Below is a small trained network, with its code and all its weights. Each question gives an input and a target symbol and asks what happens when units are switched off, that is, made to give their printed mean instead of their output.

import numpy as np


def w(rows, s, z=0):
    codes = np.array(rows[::2]) - 128.0
    scale = np.full(codes.shape[1], s)
    scale[-1] = z or s
    return codes * scale


def f(y):
    return y / 2 * (1 + np.tanh(0.7978845608 * (y + 0.044715 * y**3)))


def softmax(a):
    e = np.exp(a - a.max(-1, keepdims=True))
    return e / e.sum(-1, keepdims=True)


def log_softmax(a):
    a = a - a.max(-1, keepdims=True)
    return a - np.log(np.exp(a).sum(-1, keepdims=True))


def net(x, mask):
    ids = ['ΓΔΨΩαβζλπσφ'.index(c) for c in x.split()]
    T = len(ids)
    res = E[ids] + P[:T]
    u = 0
    for l in range(2):
        r = res
        for j in range(2):
            rows = slice(2 * j, 2 * j + 2)
            q, k, v = (r @ M[l][rows].T for M in (Q, K, V))
            z = softmax(np.where(np.tri(T) > 0, q @ k.T / 2**0.5, -1e9)) @ v
            o = O[l][rows]
            res = res + np.where(mask[u + j], z, o[:, -1]) @ o[:, :-1]
        u += 2
        y = f(res @ A[l][:, :-1].T + A[l][:, -1])
        res = res + np.where(mask[u : u + 4], y, B[l][:, -1]) @ B[l][:, :-1]
        u += 4
    return log_softmax(res[-1] @ U[:, :-1].T + U[:, -1])


Q, K, V, O, A, B = {}, {}, {}, {}, {}, {}
E = w([
[156,95,137,122,131],'Γ',
[133,69,129,132,129],'Δ',
[126,89,117,143,137],'Ψ',
[122,67,108,128,134],'Ω',
[153,86,130,148,130],'α',
[155,95,119,163,135],'β',
[105,78,133,114,140],'ζ',
[178,136,83,183,134],'λ',
[100,178,140,114,139],'π',
[99,105,58,176,151],'σ',
[96,7,175,165,133],'φ',
],0.019)
P = w([
[177,121,137,45,163],'0',
[151,216,150,126,234],'1',
[182,177,64,166,92],'2',
[110,177,158,167,236],'3',
[143,203,68,213,63],'4',
[59,75,196,193,235],'5',
[111,197,68,245,50],'6',
],0.011)
Q[0] = w([
[158,94,121,103,150],'0.h1',
[135,144,137,157,226],'0.h1',
[167,138,194,72,250],'0.h2',
[116,182,224,150,115],'0.h2',
],0.014)
K[0] = w([
[122,132,139,156,157],'0.h1',
[139,89,105,66,155],'0.h1',
[192,173,126,2,180],'0.h2',
[220,172,144,155,102],'0.h2',
],0.015)
V[0] = w([
[116,146,164,140,250],'0.h1',
[101,137,101,178,147],'0.h1',
[140,133,210,151,64],'0.h2',
[88,149,52,98,133],'0.h2',
],0.016)
O[0] = w([
[88,233,99,127,179,216],'0.h1',
[206,202,189,142,108,147],'0.h1',
[73,61,3,113,175,1],'0.h2',
[192,116,233,93,98,154],'0.h2',
],0.0082,0.0073)
A[0] = w([
[137,181,106,163,201,2],'0.n1',
[130,216,81,49,65,180],'0.n2',
[127,52,169,8,45,60],'0.n3',
[141,77,130,46,201,13],'0.n4',
],0.013,0.0032)
B[0] = w([
[108,67,163,119,134,255],'0.n1',
[115,70,129,125,89,177],'0.n2',
[146,97,251,91,129,141],'0.n3',
[129,185,118,76,139,142],'0.n4',
],0.016,0.0063)
Q[1] = w([
[78,144,223,147,193],'1.h1',
[166,36,168,1,185],'1.h1',
[188,67,184,92,237],'1.h2',
[125,90,77,110,47],'1.h2',
],0.014)
K[1] = w([
[220,169,66,128,247],'1.h1',
[233,10,135,46,161],'1.h1',
[163,126,109,4,163],'1.h2',
[80,131,150,167,136],'1.h2',
],0.013)
V[1] = w([
[18,140,192,157,86],'1.h1',
[199,194,81,161,164],'1.h1',
[217,2,150,179,118],'1.h2',
[159,57,135,44,75],'1.h2',
],0.017)
O[1] = w([
[144,195,186,242,135,149],'1.h1',
[141,144,85,17,125,111],'1.h1',
[255,61,84,172,212,247],'1.h2',
[173,204,37,152,190,255],'1.h2',
],0.0099,0.0086)
A[1] = w([
[67,150,56,142,73,107],'1.n1',
[135,142,43,144,8,106],'1.n2',
[184,212,82,123,87,76],'1.n3',
[97,162,70,143,62,2],'1.n4',
],0.015,0.0068)
B[1] = w([
[160,143,104,86,103,182],'1.n1',
[123,162,154,132,236,140],'1.n2',
[100,85,152,127,95,250],'1.n3',
[155,33,157,254,144,149],'1.n4',
],0.026,0.011)
U = w([
[214,91,50,144,64,100],'Γ',
[158,158,70,132,114,254],'Δ',
[72,109,198,112,140,247],'Ψ',
[45,12,122,184,158,66],'Ω',
[143,122,118,102,71,212],'α',
[61,17,213,101,161,35],'β',
[152,155,107,190,50,149],'ζ',
[155,74,140,105,190,76],'λ',
[78,147,167,147,142,172],'π',
[146,102,254,115,201,60],'σ',
[167,73,230,114,51,90],'φ',
],0.0068,0.0057)

Each question gives the input, a string of symbols that net reads in full, and the target symbol t.
The units are the heads (2 rows each of Q, K, V and O) and the neurons (one row each of A and B). Each row of codes is followed by its name. A weight is (code - 128) times the scale printed after its matrix; where a second scale follows, it is the last column's (O, A, B and U).
mask holds one flag per unit, layer by layer, with each layer's heads first. A switched-off unit (its flag False) gives its mean, the last column of its rows in O or B, instead of its output. The means were averaged over made-up inputs and are rounded, as every weight is.
A unit's drop is (log p(t) with every unit on - log p(t) with that unit switched off) / (log p(t) with every unit on - log p(t) with every unit switched off).
The circuit of an input: a set's keep is (log p(t) with only the set's units on - log p(t) with every unit switched off) / (log p(t) with every unit on - log p(t) with every unit switched off). Starting from all 12 units, units are removed one at a time, each time the one whose removal leaves the highest keep (on an exact tie, the one counted first), for as long as the keep stays at least 0.8.
circuit, biggest first: the units of the circuit, biggest drop first
top k neurons: the k neurons with the biggest drops, biggest first
which heads matter: for each layer, one digit per head in row order, 1 if its drop is at least 0.15 and else 0, layers parted by /
input σ Ω φ π Δ, target Ω: circuit, biggest first -> [0.h2]
input σ λ λ π Ω, target ζ: circuit, biggest first -> [1.h1; 0.h2; 0.n1]
input Ω Δ Ω, target σ: circuit, biggest first -> [1.n2; 0.n1; 0.n3; 1.h1]
input ζ β σ β σ σ α, target φ: top 2 neurons -> [0.n1; 1.n3]
input Ψ ζ φ π Ω Ω, target Ψ: circuit, biggest first -> [1.h2; 0.n1; 0.n4; 0.h1]
input σ Ω α σ α, target φ: which heads matter -> 11 / 11
input λ Ω φ Ω, target λ: circuit, biggest first -> [1.h1; 1.h2; 1.n3]
input Ω Ω Ω α λ π, target Ω: circuit, biggest first -> [0.n3; 1.n3; 1.h2; 0.h1]
input Ω α Ψ λ, target Ω: top 4 neurons -> [0.n3; 1.n3; 0.n4; 1.n1]
input σ λ β σ φ Ω Ψ, target Ω: which heads matter -> 01 / 01
input λ Ω π, target ζ: circuit, biggest first -> [1.h1; 0.n2; 0.n3; 1.n3]
input Ψ λ Ψ Ω, target Ψ: circuit, biggest first -> [1.h2; 0.n4; 0.n1; 0.h1]
input λ λ Ω σ, target λ: circuit, biggest first -> [1.h1; 1.n3; 0.n1]
input Δ Ω Ψ φ σ, target Ω: circuit, biggest first -> [0.n1; 0.h2]
input λ Ω ζ α, target λ: which heads matter -> 10 / 11
input λ Γ σ π, target λ: circuit, biggest first -> [1.n3; 1.h1; 1.h2]
input Δ Δ β α, target Δ: top 4 neurons -> [0.n1; 0.n3; 0.n4; 1.n3]
input α Ω Ψ Ω β λ, target α: top 3 neurons -> [0.n4; 0.n1; 1.n1]
input φ Ψ β ζ Δ λ, target φ: which heads matter -> 11 / 01
input Δ φ φ Δ Γ, target Ω: circuit, biggest first -> [0.h2; 1.h2]
input Γ Δ σ π π σ, target Γ: top 3 neurons -> [1.n1; 0.n4; 1.n4]
input α Ω σ λ σ Ω Ψ, target φ: circuit, biggest first -> [0.h1; 1.h1; 1.n3]
input Ω Γ Ψ π Δ, target ζ: which heads matter -> 01 / 10
input α Ω Ω λ, target α: top 4 neurons -> [0.n4; 1.n1; 0.n1; 0.n2]
input ζ β Ω σ, target ζ: top 3 neurons -> [1.n1; 0.n4; 0.n1]
